Below is a small trained network, with its code and all its weights. Each question gives an input and a class and asks what happens when units are switched off, that is, made to give their printed mean instead of their output.

import numpy as np


def w(rows, s, z=0):
    codes = np.array(rows[::2]) - 128.0
    scale = np.full(codes.shape[1], s)
    scale[-1] = z or s
    return codes * scale


def f(y):
    return y / 2 * (1 + np.tanh(0.7978845608 * (y + 0.044715 * y**3)))


def log_softmax(a):
    a = a - a.max(-1, keepdims=True)
    return a - np.log(np.exp(a).sum(-1, keepdims=True))


def net(x, mask):
    res = np.array(x, float).reshape(1, 6) / 4 @ E
    y = f(res @ A[0][:, :-1].T + A[0][:, -1])
    res = res + np.where(mask, y, B[0][:, -1]) @ B[0][:, :-1]
    return log_softmax(res[-1] @ U[:, :-1].T + U[:, -1])


A, B = {}, {}
E = w([
[166,51,171,163,207,120,113,51,134],'x0',
[161,168,92,160,121,112,117,73,235],'x1',
[93,254,110,97,157,77,85,77,142],'x2',
[53,89,136,82,83,143,199,56,91],'x3',
[139,115,18,157,173,210,69,180,139],'x4',
[188,125,117,35,138,140,162,121,111],'x5',
],0.0087)
A[0] = w([
[126,183,20,111,86,176,101,209,131,130],'N1',
[127,164,42,111,64,176,97,219,139,197],'N2',
[30,153,164,24,62,105,183,114,31,176],'N3',
[150,164,134,99,111,95,67,135,138,115],'N4',
[141,121,105,166,193,143,107,91,175,193],'N5',
[192,147,67,43,155,156,128,74,158,135],'N6',
[112,44,153,191,130,154,112,206,106,242],'N7',
[192,97,158,106,180,89,144,75,120,187],'N8',
[146,113,180,74,4,103,212,127,156,152],'N9',
[107,68,100,120,124,157,174,118,89,149],'N10',
[180,225,143,153,140,63,69,190,172,171],'N11',
[116,101,211,118,2,89,248,118,110,101],'N12',
[107,118,100,130,215,168,72,184,100,127],'N13',
[153,39,99,175,137,231,117,207,70,159],'N14',
[83,182,45,222,101,131,84,74,203,166],'N15',
[142,67,151,189,161,130,116,147,117,254],'N16',
],0.0079,0.0025)
B[0] = w([
[116,54,64,66,97,84,188,109,139,238],'N1',
[142,76,69,97,75,107,185,112,131,241],'N2',
[117,193,254,145,128,247,5,239,9,254],'N3',
[154,135,149,131,173,124,114,145,137,154],'N4',
[94,121,121,100,95,141,91,143,124,179],'N5',
[127,149,144,87,110,168,101,204,80,182],'N6',
[134,174,184,153,120,237,118,146,41,208],'N7',
[122,135,139,129,89,161,133,118,93,185],'N8',
[107,93,92,186,61,102,168,79,133,221],'N9',
[153,160,157,160,146,170,129,144,103,174],'N10',
[137,176,132,187,196,136,70,96,171,224],'N11',
[97,89,92,84,42,108,136,103,102,240],'N12',
[158,114,110,151,114,121,163,108,103,185],'N13',
[161,145,159,161,140,183,147,103,45,235],'N14',
[49,152,111,115,106,103,68,105,167,221],'N15',
[90,159,158,137,105,165,99,156,88,185],'N16',
],0.0099,0.01)
U = w([
[97,120,149,118,72,146,97,159,107,246],'0',
[86,127,102,159,135,54,112,84,201,108],'1',
[159,74,89,72,170,69,163,153,178,1],'2',
[178,174,181,193,249,159,86,158,116,130],'3',
[178,62,104,145,93,118,226,95,116,106],'4',
],0.012,0.002)

Each question gives the input, the list of numbers given to net, and the class t.
The units are the neurons (one row each of A and B). Each row of codes is followed by its name. A weight is (code - 128) times the scale printed after its matrix; where a second scale follows, it is the last column's (A, B and U).
mask holds one flag per neuron, in row order. A switched-off neuron (its flag False) gives its mean, the last column of its row in B, instead of its output. The means were averaged over made-up inputs and are rounded, as every weight is.
A unit's drop is (log p(t) with every unit on - log p(t) with that unit switched off) / (log p(t) with every unit on - log p(t) with every unit switched off).
The circuit of an input: a set's keep is (log p(t) with only the set's units on - log p(t) with every unit switched off) / (log p(t) with every unit on - log p(t) with every unit switched off). Starting from the 12 units with the biggest drops (on a tie, the unit counted first), units are removed one at a time, each time the one whose removal leaves the highest keep (on an exact tie, the one counted first), for as long as the keep stays at least 0.8.
circuit, biggest first: the units of the circuit, biggest drop first
unit that matters most: the unit with the biggest drop
top k neurons: the k neurons with the biggest drops, biggest first
drop when u is switched off: that unit's drop, to one decimal
input [-4,6,-8,4,5,-5], class 4: top 2 neurons : [N3 N2]
input [7,1,-8,-7,-3,4], class 3: unit that matters most : N12
input [8,-8,0,2,-2,-1], class 3: circuit, biggest first : [N1 N2]
input [-1,3,3,-7,1,5], class 1: top 2 neurons : [N3 N11]
input [6,-2,0,4,3,-5], class 3: circuit, biggest first : [N12 N1]
input [-1,5,8,-8,-1,0], class 1: top 2 neurons : [N3 N15]
input [4,4,6,4,3,1], class 1: top 2 neurons : [N3 N7]
input [-5,8,5,-4,6,3], class 1: top 2 neurons : [N15 N11]
input [6,6,-5,5,6,8], class 3: top 3 neurons : [N12 N1 N2]
input [-2,-8,-3,-7,6,-2], class 4: drop when N3 is switched off : 0.2
input [-3,7,1,-3,-4,1], class 1: drop when N3 is switched off : 0.3
input [2,4,5,-4,0,4], class 3: drop when N2 is switched off : 0.1
input [0,-2,3,0,6,7], class 4: drop when N3 is switched off : 0.2
input [-8,6,4,2,2,0], class 1: unit that matters most : N15
